Below are the code and all the weights of a small trained network. Each question names an input and a target symbol and asks about switching units off, where a switched-off unit gives its printed mean instead of its output.

import numpy as np


def w(rows, s, z=0):
    codes = np.array(rows[::2]) - 128.0
    scale = np.full(codes.shape[1], s)
    scale[-1] = z or s
    return codes * scale


def f(y):
    return y / 2 * (1 + np.tanh(0.7978845608 * (y + 0.044715 * y**3)))


def softmax(a):
    e = np.exp(a - a.max(-1, keepdims=True))
    return e / e.sum(-1, keepdims=True)


def log_softmax(a):
    a = a - a.max(-1, keepdims=True)
    return a - np.log(np.exp(a).sum(-1, keepdims=True))


def net(x, mask):
    ids = ['ΓΘΛαδεζημξπτφψω'.index(c) for c in x.split()]
    T = len(ids)
    res = E[ids] + P[:T]
    r = res
    for j in range(2):
        rows = slice(2 * j, 2 * j + 2)
        q, k, v = (r @ M[0][rows].T for M in (Q, K, V))
        z = softmax(np.where(np.tri(T) > 0, q @ k.T / 2**0.5, -1e9)) @ v
        o = O[0][rows]
        res = res + np.where(mask[j], z, o[:, -1]) @ o[:, :-1]
    y = f(res @ A[0][:, :-1].T + A[0][:, -1])
    res = res + np.where(mask[2:6], y, B[0][:, -1]) @ B[0][:, :-1]
    return log_softmax(res[-1] @ U[:, :-1].T + U[:, -1])


Q, K, V, O, A, B = {}, {}, {}, {}, {}, {}
E = w([
[133,88,137,155,64,240,54,122,175,158,191,123],'Γ',
[132,145,86,136,118,199,49,117,123,255,40,145],'Θ',
[177,62,147,69,139,168,94,147,107,72,115,106],'Λ',
[141,203,151,120,139,111,191,91,110,87,120,171],'α',
[206,68,153,155,169,57,101,141,84,75,176,106],'δ',
[131,93,134,83,180,153,146,202,174,194,174,73],'ε',
[98,80,163,48,134,133,154,97,141,51,43,129],'ζ',
[77,107,125,115,71,161,68,70,106,123,63,91],'η',
[183,149,144,98,168,79,151,145,94,100,107,116],'μ',
[144,145,140,193,94,169,96,102,122,65,178,178],'ξ',
[71,198,137,209,95,128,154,95,171,163,107,152],'π',
[84,128,89,50,139,170,186,119,111,156,31,110],'τ',
[91,231,165,90,187,97,118,168,155,164,103,176],'φ',
[143,78,136,144,180,110,81,184,164,131,165,97],'ψ',
[182,138,169,96,80,112,138,113,68,39,150,137],'ω',
],0.0093)
P = w([
[159,147,73,133,131,113,126,120,186,114,116,76],'0',
[88,83,162,6,118,181,132,42,136,167,170,188],'1',
[98,104,204,114,119,103,97,187,15,111,114,203],'2',
[146,123,160,168,166,189,133,119,137,124,108,56],'3',
[82,88,163,4,121,178,142,43,140,175,158,189],'4',
[165,172,63,126,117,118,73,219,112,58,73,152],'5',
],0.013)
Q[0] = w([
[92,89,241,117,154,139,141,83,77,183,141,136],'head 1',
[64,79,123,70,75,61,93,157,71,155,210,227],'head 1',
[40,60,192,87,96,88,132,85,69,214,190,207],'head 2',
[130,112,254,124,179,154,163,111,66,143,118,97],'head 2',
],0.0093)
K[0] = w([
[154,193,51,119,165,152,174,76,246,116,95,73],'head 1',
[129,122,20,91,70,36,92,148,182,124,151,162],'head 1',
[176,173,2,86,76,49,141,101,196,143,149,118],'head 2',
[182,185,139,156,190,181,170,89,166,113,103,48],'head 2',
],0.008)
V[0] = w([
[127,35,113,141,129,227,41,150,169,212,153,63],'head 1',
[93,77,141,27,44,169,139,83,104,14,67,120],'head 1',
[48,156,109,29,186,149,198,167,147,254,49,107],'head 2',
[221,65,141,61,231,39,136,203,110,36,151,84],'head 2',
],0.0079)
O[0] = w([
[216,175,45,90,104,36,83,116,229,99,119,87,158],'head 1',
[88,102,205,90,82,22,66,61,76,137,225,172,162],'head 1',
[34,194,46,67,74,170,121,164,97,50,173,65,88],'head 2',
[162,105,254,104,6,134,160,155,146,127,59,140,254],'head 2',
],0.009,0.0049)
A[0] = w([
[126,61,206,189,88,137,154,203,69,135,92,182,42],'neuron 1',
[153,129,78,182,131,136,179,86,174,110,174,50,21],'neuron 2',
[174,16,173,109,128,121,147,1,196,191,118,187,90],'neuron 3',
[61,75,145,81,169,140,128,64,70,164,210,216,3],'neuron 4',
],0.0077,0.0036)
B[0] = w([
[130,150,63,87,145,150,191,72,138,220,162,32,232],'neuron 1',
[57,16,135,170,66,93,200,170,64,220,207,202,142],'neuron 2',
[83,193,158,147,149,111,119,255,92,107,140,119,251],'neuron 3',
[157,56,62,206,116,63,123,112,189,138,38,104,193],'neuron 4',
],0.0087,0.014)
U = w([
[145,36,143,162,68,62,94,136,93,147,126,236,165],'Γ',
[183,100,2,148,174,158,141,59,121,165,97,84,71],'Θ',
[178,169,158,109,81,159,76,194,121,67,71,150,119],'Λ',
[116,91,190,72,156,238,170,20,123,140,175,165,254],'α',
[156,159,121,189,178,80,130,171,110,140,83,88,72],'δ',
[101,106,136,100,67,160,197,161,155,153,149,117,68],'ε',
[32,108,202,108,66,104,89,163,54,80,181,199,147],'ζ',
[110,112,118,109,93,81,77,17,151,139,141,66,139],'η',
[233,162,127,65,102,161,136,35,205,130,73,96,145],'μ',
[121,111,144,217,203,160,84,198,70,76,92,192,182],'ξ',
[64,77,122,204,150,123,190,113,112,149,115,114,100],'π',
[62,156,94,48,146,171,129,121,69,115,212,110,116],'τ',
[101,246,81,137,205,140,97,176,192,81,170,90,102],'φ',
[210,129,104,181,162,70,88,108,244,96,50,112,147],'ψ',
[116,180,199,99,98,118,125,146,60,153,225,151,103],'ω',
],0.0089)

Each question gives the input, a string of symbols that net reads in full, and the target symbol t.
The units are the heads (2 rows each of Q, K, V and O) and the neurons (one row each of A and B). Each row of codes is followed by its name. A weight is (code - 128) times the scale printed after its matrix; where a second scale follows, it is the last column's (O, A, B and U).
mask holds one flag per unit, heads first, then neurons. A switched-off unit (its flag False) gives its mean, the last column of its rows in O or B, instead of its output. The means were averaged over made-up inputs and are rounded, as every weight is.
A unit's drop is (log p(t) with every unit on - log p(t) with that unit switched off) / (log p(t) with every unit on - log p(t) with every unit switched off).
The circuit of an input: a set's keep is (log p(t) with only the set's units on - log p(t) with every unit switched off) / (log p(t) with every unit on - log p(t) with every unit switched off). Starting from all 6 units, units are removed one at a time, each time the one whose removal leaves the highest keep (on an exact tie, the one counted first), for as long as the keep stays at least 0.8.
units of the circuit, in order: the units of the circuit, biggest drop first
most important unit: the unit with the biggest drop
which heads matter: for each layer, one digit per head in row order, 1 if its drop is at least 0.15 and else 0, layers parted by /
input Θ ε π Γ π τ, target ξ: units of the circuit, in order => (head 2; neuron 1; head 1)
input δ δ ψ φ α, target ω: which heads matter => 01
input ζ Γ Γ ψ τ π, target ψ: which heads matter => 11
input τ η ε, target ζ: units of the circuit, in order => (head 2; neuron 1)
input ω ψ φ α α μ, target τ: units of the circuit, in order => (head 1; neuron 4; neuron 1)
input μ π Γ α, target α: units of the circuit, in order => (neuron 3; neuron 4)
input μ ω δ δ Γ, target ε: units of the circuit, in order => (head 1; head 2; neuron 3; neuron 1)
input τ η τ, target ζ: units of the circuit, in order => (head 2; neuron 1)
input ε μ α ξ, target ξ: units of the circuit, in order => (head 2; neuron 1; neuron 3)
input ε η Λ Λ, target Λ: most important unit => head 1
input α μ Λ τ ζ, target π: which heads matter => 10
input η δ ε π φ, target ψ: which heads matter => 01
input μ ω ξ Γ ψ, target ε: units of the circuit, in order => (head 2; head 1; neuron 1; neuron 3)
input Λ μ ε Γ ω, target ζ: which heads matter => 10
input μ ψ ζ τ ω, target ε: which heads matter => 11
input ω Λ Γ, target π: units of the circuit, in order => (neuron 1; head 1; neuron 4)
input ψ α ξ, target μ: units of the circuit, in order => (head 1; neuron 3)
input α ξ τ τ, target τ: which heads matter => 01
input π δ α α, target α: which heads matter => 10
input ζ τ τ Λ, target Λ: which heads matter => 11
